Here is a tiny trained network, its code and every weight. The questions are about switching its units off for an input and a class, where a switched-off unit gives its printed mean instead of its output.

import numpy as np


def w(rows, s, z=0):
    codes = np.array(rows[::2]) - 128.0
    scale = np.full(codes.shape[1], s)
    scale[-1] = z or s
    return codes * scale


def f(y):
    return y / 2 * (1 + np.tanh(0.7978845608 * (y + 0.044715 * y**3)))


def log_softmax(a):
    a = a - a.max(-1, keepdims=True)
    return a - np.log(np.exp(a).sum(-1, keepdims=True))


def net(x, mask):
    res = np.array(x, float).reshape(1, 5) / 4 @ E
    y = f(res @ A[0][:, :-1].T + A[0][:, -1])
    res = res + np.where(mask, y, B[0][:, -1]) @ B[0][:, :-1]
    return log_softmax(res[-1] @ U[:, :-1].T + U[:, -1])


A, B = {}, {}
E = w([
[254,136,87,123,119,76,147,197,153,220],'x0',
[79,72,160,68,223,127,151,125,167,205],'x1',
[121,160,125,141,138,142,152,139,167,125],'x2',
[19,225,120,137,146,113,71,174,66,210],'x3',
[89,77,162,134,87,197,217,202,72,142],'x4',
],0.0093)
A[0] = w([
[58,134,149,136,138,114,144,60,109,63,74],'n1',
[101,98,176,51,254,102,148,71,166,234,97],'n2',
[130,165,58,140,185,84,38,66,149,141,96],'n3',
[55,197,80,136,152,88,95,176,64,183,10],'n4',
[137,165,104,158,127,134,119,165,142,85,108],'n5',
[141,162,114,129,218,65,64,113,143,91,50],'n6',
[79,89,149,150,103,157,216,222,50,145,111],'n7',
[149,150,101,125,185,51,46,77,171,74,34],'n8',
[70,197,97,170,157,124,83,170,56,192,9],'n9',
[47,182,222,154,155,252,54,60,60,65,52],'n10',
[149,163,86,219,9,111,102,102,116,102,75],'n11',
[190,152,55,107,140,104,134,226,103,172,46],'n12',
[168,216,85,192,61,143,87,132,54,84,58],'n13',
[181,125,41,118,97,118,125,164,129,212,83],'n14',
],0.0064,0.0013)
B[0] = w([
[86,121,107,113,75,70,106,122,186,132,184],'n1',
[97,181,102,67,152,217,167,94,59,192,225],'n2',
[160,116,165,220,129,122,77,150,68,131,198],'n3',
[192,29,87,126,121,112,245,108,136,75,210],'n4',
[130,109,98,108,97,144,125,132,87,157,142],'n5',
[89,128,186,192,97,153,102,171,60,101,176],'n6',
[130,164,208,253,145,95,82,177,69,105,207],'n7',
[165,156,176,225,167,148,95,174,104,101,192],'n8',
[217,54,49,161,243,86,209,61,159,54,210],'n9',
[91,108,132,96,93,85,77,137,208,141,255],'n10',
[83,192,127,49,199,207,177,60,87,197,194],'n11',
[43,146,92,105,74,72,73,152,210,139,180],'n12',
[87,159,105,67,159,205,138,102,98,165,202],'n13',
[63,115,100,112,74,80,68,110,180,144,179],'n14',
],0.0071,0.0097)
U = w([
[86,181,100,13,150,229,146,88,24,221,111],'0',
[144,139,192,254,122,103,82,239,41,130,127],'1',
[234,36,65,118,140,71,214,49,163,46,239],'2',
[51,137,96,57,53,3,49,147,215,164,3],'3',
],0.008,0.0017)

Each question gives the input, the list of numbers given to net, and the class t.
The units are the neurons (one row each of A and B). Each row of codes is followed by its name. A weight is (code - 128) times the scale printed after its matrix; where a second scale follows, it is the last column's (A, B and U).
mask holds one flag per neuron, in row order. A switched-off neuron (its flag False) gives its mean, the last column of its row in B, instead of its output. The means were averaged over made-up inputs and are rounded, as every weight is.
A unit's drop is (log p(t) with every unit on - log p(t) with that unit switched off) / (log p(t) with every unit on - log p(t) with every unit switched off).
The circuit of an input: a set's keep is (log p(t) with only the set's units on - log p(t) with every unit switched off) / (log p(t) with every unit on - log p(t) with every unit switched off). Starting from the 12 units with the biggest drops (on a tie, the unit counted first), units are removed one at a time, each time the one whose removal leaves the highest keep (on an exact tie, the one counted first), for as long as the keep stays at least 0.8.
circuit, biggest first: the units of the circuit, biggest drop first
unit that matters most: the unit with the biggest drop
top k neurons: the k neurons with the biggest drops, biggest first
drop of u: that unit's drop, to one decimal
input [8,4,-6,-7,-7], class 3: unit that matters most	n14
input [4,5,-1,7,7], class 1: top 2 neurons	(n7 n11)
input [-5,3,-5,0,-5], class 1: top 2 neurons	(n8 n3)
input [-7,1,7,6,-8], class 1: top 3 neurons	(n3 n8 n6)
input [4,5,0,6,-7], class 1: top 3 neurons	(n3 n6 n8)
input [-3,-5,1,-5,2], class 0: top 3 neurons	(n9 n11 n4)
input [-5,-7,1,7,-1], class 0: top 3 neurons	(n13 n11 n5)
input [5,4,3,6,2], class 2: circuit, biggest first	(n9 n4)
input [-6,-5,7,0,4], class 3: top 2 neurons	(n10 n2)
input [-7,5,0,5,-3], class 3: top 2 neurons	(n10 n1)
input [-6,-8,4,-7,-5], class 0: circuit, biggest first	(n11 n13)
input [-7,-1,2,-5,-2], class 3: circuit, biggest first	(n9 n10)
input [7,1,-7,4,1], class 3: top 2 neurons	(n12 n14)
input [4,-6,1,5,-2], class 0: top 2 neurons	(n13 n11)
input [-3,-6,-7,6,-1], class 0: top 2 neurons	(n13 n11)
input [4,0,-7,-3,-3], class 3: circuit, biggest first	(n9)
input [8,6,7,-7,3], class 3: circuit, biggest first	(n12 n9)
input [-4,8,7,-8,8], class 0: top 2 neurons	(n2 n9)
input [6,-6,-6,3,2], class 0: top 3 neurons	(n11 n13 n10)
input [-8,7,-2,6,8], class 1: circuit, biggest first	(n7)
input [0,-3,0,8,-6], class 2: top 3 neurons	(n9 n4 n7)
input [-5,3,-8,2,-2], class 3: top 2 neurons	(n10 n11)
input [7,-4,1,-2,-1], class 3: drop of n4	0.0
input [-8,-4,4,-1,0], class 3: drop of n10	0.2
input [-7,-8,0,0,6], class 0: drop of n11	1.4
input [5,-3,-7,8,1], class 2: drop of n4	0.2
input [-8,6,7,-8,8], class 1: circuit, biggest first	(n7)
